Below is a small trained network, with its code and all its weights. Each question gives an input and a target symbol and asks what happens when units are switched off, that is, made to give their printed mean instead of their output.

import numpy as np


def w(rows, s, z=0):
    codes = np.array(rows[::2]) - 128.0
    scale = np.full(codes.shape[1], s)
    scale[-1] = z or s
    return codes * scale


def norm(h):
    return h / np.sqrt((h * h).mean(-1, keepdims=True) + 1e-5)


def softmax(a):
    e = np.exp(a - a.max(-1, keepdims=True))
    return e / e.sum(-1, keepdims=True)


def log_softmax(a):
    a = a - a.max(-1, keepdims=True)
    return a - np.log(np.exp(a).sum(-1, keepdims=True))


def net(x, mask):
    ids = ['ΞΨαβγεζημπτφω'.index(c) for c in x.split()]
    T = len(ids)
    res = E[ids] + P[:T]
    u = 0
    for l in range(3):
        r = norm(res)
        for j in range(2):
            rows = slice(4 * j, 4 * j + 4)
            q, k, v = (r @ M[l][rows].T for M in (Q, K, V))
            z = softmax(np.where(np.tri(T) > 0, q @ k.T / 4**0.5, -1e9)) @ v
            o = O[l][rows]
            res = res + np.where(mask[u + j], z, o[:, -1]) @ o[:, :-1]
        u += 2
    return log_softmax(norm(res)[-1] @ U[:, :-1].T + U[:, -1])


Q, K, V, O = {}, {}, {}, {}
E = w([
[165,186,134,111,41],'Ξ',
[103,156,146,116,108],'Ψ',
[98,95,43,119,143],'α',
[55,133,160,181,1],'β',
[130,134,144,129,84],'γ',
[96,99,47,119,143],'ε',
[152,171,38,140,140],'ζ',
[156,117,132,45,122],'η',
[102,72,88,118,159],'μ',
[138,116,176,151,114],'π',
[37,196,110,32,28],'τ',
[136,149,96,120,149],'φ',
[173,77,140,125,91],'ω',
],0.0062)
P = w([
[82,101,40,187,7],'0',
[81,107,65,178,11],'1',
[87,114,75,178,20],'2',
[100,116,86,182,39],'3',
[107,120,98,187,59],'4',
[116,124,107,190,77],'5',
[124,122,114,194,101],'6',
[131,126,119,194,125],'7',
[142,129,131,197,148],'8',
[158,132,139,199,172],'9',
[170,124,149,193,195],'10',
[176,131,155,188,207],'11',
[178,133,165,185,213],'12',
],0.0018)
Q[0] = w([
[36,132,168,232,75],'L0H1',
[122,147,255,71,30],'L0H1',
[202,87,11,166,189],'L0H1',
[85,127,85,92,209],'L0H1',
[93,51,196,69,51],'L0H2',
[241,195,200,172,70],'L0H2',
[74,50,207,101,50],'L0H2',
[100,89,196,56,19],'L0H2',
],0.0058)
K[0] = w([
[75,135,133,197,69],'L0H1',
[184,110,248,110,48],'L0H1',
[148,106,2,139,204],'L0H1',
[95,164,113,80,167],'L0H1',
[142,42,211,109,83],'L0H2',
[171,199,169,161,53],'L0H2',
[89,42,247,104,54],'L0H2',
[157,79,229,80,72],'L0H2',
],0.0074)
V[0] = w([
[150,78,104,145,138],'L0H1',
[139,135,86,99,122],'L0H1',
[67,173,209,4,124],'L0H1',
[189,133,190,80,68],'L0H1',
[109,219,94,182,158],'L0H2',
[117,79,113,52,105],'L0H2',
[82,83,172,137,136],'L0H2',
[81,118,171,112,117],'L0H2',
],0.0034)
O[0] = w([
[111,182,181,103,79,149],'L0H1',
[196,131,162,95,82,165],'L0H1',
[187,122,51,189,200,4],'L0H1',
[140,167,4,144,142,104],'L0H1',
[117,48,202,141,43,160],'L0H2',
[91,129,55,134,125,126],'L0H2',
[169,142,62,114,155,70],'L0H2',
[208,153,11,122,185,81],'L0H2',
],0.0022,0.0032)
Q[1] = w([
[94,113,134,96,232],'L1H1',
[96,153,170,193,3],'L1H1',
[120,175,160,212,35],'L1H1',
[158,77,126,93,153],'L1H1',
[110,86,151,21,238],'L1H2',
[163,125,197,191,151],'L1H2',
[124,38,47,102,168],'L1H2',
[190,109,208,178,166],'L1H2',
],0.005)
K[1] = w([
[60,144,32,160,118],'L1H1',
[188,112,253,109,208],'L1H1',
[193,104,231,134,208],'L1H1',
[96,170,99,135,81],'L1H1',
[57,51,128,127,167],'L1H2',
[167,85,205,177,184],'L1H2',
[82,47,79,62,195],'L1H2',
[156,63,193,157,190],'L1H2',
],0.0048)
V[1] = w([
[118,49,91,166,114],'L1H1',
[141,161,66,142,128],'L1H1',
[64,253,117,170,107],'L1H1',
[130,170,207,121,112],'L1H1',
[134,64,160,80,123],'L1H2',
[155,149,226,143,107],'L1H2',
[179,175,134,110,131],'L1H2',
[112,101,85,54,136],'L1H2',
],0.0036)
O[1] = w([
[23,93,106,146,155,253],'L1H1',
[90,83,180,142,203,180],'L1H1',
[163,190,254,124,205,220],'L1H1',
[148,188,149,26,13,104],'L1H1',
[151,170,172,218,170,51],'L1H2',
[78,73,49,189,223,103],'L1H2',
[24,85,153,199,106,96],'L1H2',
[211,140,176,132,79,100],'L1H2',
],0.002,0.0013)
Q[2] = w([
[133,114,254,119,176],'L2H1',
[122,133,61,176,93],'L2H1',
[110,176,20,188,65],'L2H1',
[130,54,164,116,177],'L2H1',
[143,83,181,142,113],'L2H2',
[190,88,91,83,88],'L2H2',
[96,131,172,72,162],'L2H2',
[113,169,85,116,134],'L2H2',
],0.009)
K[2] = w([
[67,207,63,129,91],'L2H1',
[163,104,176,111,179],'L2H1',
[189,88,214,126,185],'L2H1',
[89,124,36,119,118],'L2H1',
[218,32,249,186,187],'L2H2',
[243,43,107,60,51],'L2H2',
[65,162,171,30,255],'L2H2',
[60,186,54,93,55],'L2H2',
],0.0059)
V[2] = w([
[58,152,91,150,20],'L2H1',
[50,105,137,144,167],'L2H1',
[126,102,209,203,123],'L2H1',
[170,74,140,148,43],'L2H1',
[207,106,195,165,176],'L2H2',
[171,33,183,115,76],'L2H2',
[143,219,96,55,115],'L2H2',
[165,78,252,115,102],'L2H2',
],0.0032)
O[2] = w([
[183,107,156,160,217,254],'L2H1',
[109,90,218,191,54,104],'L2H1',
[169,132,105,196,93,122],'L2H1',
[164,95,83,186,188,213],'L2H1',
[162,114,69,213,13,48],'L2H2',
[120,89,135,1,47,165],'L2H2',
[90,126,157,169,180,135],'L2H2',
[76,107,34,86,68,122],'L2H2',
],0.0024,0.0043)
U = w([
[46,42,123,95,164,148],'Ξ',
[103,81,223,55,110,161],'Ψ',
[209,52,102,89,65,242],'α',
[210,138,100,10,183,33],'β',
[187,66,147,212,139,41],'γ',
[137,123,135,123,123,6],'ε',
[115,181,175,162,223,183],'ζ',
[53,192,110,43,117,160],'η',
[44,120,170,188,54,123],'μ',
[143,161,149,156,81,108],'π',
[137,148,142,127,143,104],'τ',
[222,211,131,104,56,153],'φ',
[111,134,12,170,122,177],'ω',
],0.013,0.0024)

Each question gives the input, a string of symbols that net reads in full, and the target symbol t.
The units are the heads (4 rows each of Q, K, V and O). Each row of codes is followed by its name. A weight is (code - 128) times the scale printed after its matrix; where a second scale follows, it is the last column's (O and U).
mask holds one flag per head, layer by layer. A switched-off head (its flag False) gives its mean, the last column of its rows in O, instead of its output. The means were averaged over made-up inputs and are rounded, as every weight is.
A unit's drop is (log p(t) with every unit on - log p(t) with that unit switched off) / (log p(t) with every unit on - log p(t) with every unit switched off).
The circuit of an input: a set's keep is (log p(t) with only the set's units on - log p(t) with every unit switched off) / (log p(t) with every unit on - log p(t) with every unit switched off). Starting from all 6 units, units are removed one at a time, each time the one whose removal leaves the highest keep (on an exact tie, the one counted first), for as long as the keep stays at least 0.8.
circuit, biggest first: the units of the circuit, biggest drop first
most important unit: the unit with the biggest drop
heads that matter: for each layer, one digit per head in row order, 1 if its drop is at least 0.15 and else 0, layers parted by /
drop when u is switched off: that unit's drop, to one decimal
input Ξ γ ζ ζ η α ω ζ γ ζ φ, target Ψ: circuit, biggest first => (L0H2; L0H1)
input μ ω φ ζ ε γ φ ζ γ, target φ: heads that matter => 11 / 10 / 00
input γ μ ζ ζ, target μ: heads that matter => 11 / 00 / 10
input ζ γ ζ γ ω γ, target ω: most important unit => L0H1
input φ ζ ζ, target φ: circuit, biggest first => (L0H1; L0H2; L1H1)
input ω ζ ε η ζ, target η: heads that matter => 11 / 00 / 10
input η β ζ, target η: heads that matter => 11 / 01 / 10
input γ γ Ψ ζ, target ζ: circuit, biggest first => (L2H2; L0H1; L0H2)
input γ η ζ ω γ Ξ φ ζ ζ ζ β ω ζ, target ω: heads that matter => 11 / 11 / 10
input ζ ω Ξ μ ζ ζ α ζ φ γ, target φ: circuit, biggest first => (L1H1; L0H1)
input φ μ ζ γ τ ζ ζ γ γ, target ζ: heads that matter => 11 / 00 / 00
input η μ π Ψ φ, target Ψ: heads that matter => 01 / 00 / 00
input ζ ζ ζ μ μ γ γ, target μ: circuit, biggest first => (L0H1; L1H1)
input γ β γ η, target β: heads that matter => 11 / 00 / 00
input Ξ Ξ μ γ ζ Ξ ζ α ζ ζ ζ η π, target γ: circuit, biggest first => (L0H1; L2H2)
input ζ μ γ ζ η γ γ, target η: circuit, biggest first => (L2H1; L0H1; L0H2)
input Ξ β γ, target γ: heads that matter => 11 / 01 / 10
input β ε β Ξ γ, target γ: circuit, biggest first => (L0H1; L2H1)
input Ξ γ Ξ ζ Ψ, target ζ: heads that matter => 10 / 00 / 00
input γ π Ξ ε ζ ε ε μ γ, target μ: heads that matter => 10 / 11 / 10
input γ ζ ζ τ Ξ Ψ γ β ω Ξ ζ, target ω: heads that matter => 11 / 10 / 10
input γ ω ω γ Ξ ζ Ξ β γ α μ γ π, target γ: most important unit => L2H2
input ζ γ γ ζ ζ ω ζ γ ε γ η γ, target η: heads that matter => 11 / 11 / 10
input τ γ ζ ζ π ε α γ ω γ γ ω, target α: most important unit => L2H2
input γ ζ γ, target ζ: heads that matter => 11 / 00 / 11
input γ Ψ ζ ζ μ ω η ζ γ ζ Ξ ζ μ, target Ψ: drop when L0H1 is switched off => 0.5
input ζ ζ ζ ω τ ζ α γ ζ η γ ζ ω, target α: drop when L1H1 is switched off => 0.0
input β π ζ η ω φ ω ω ω ζ γ, target ω: drop when L0H1 is switched off => 0.2
input γ ζ φ ζ, target φ: drop when L2H1 is switched off => 0.1
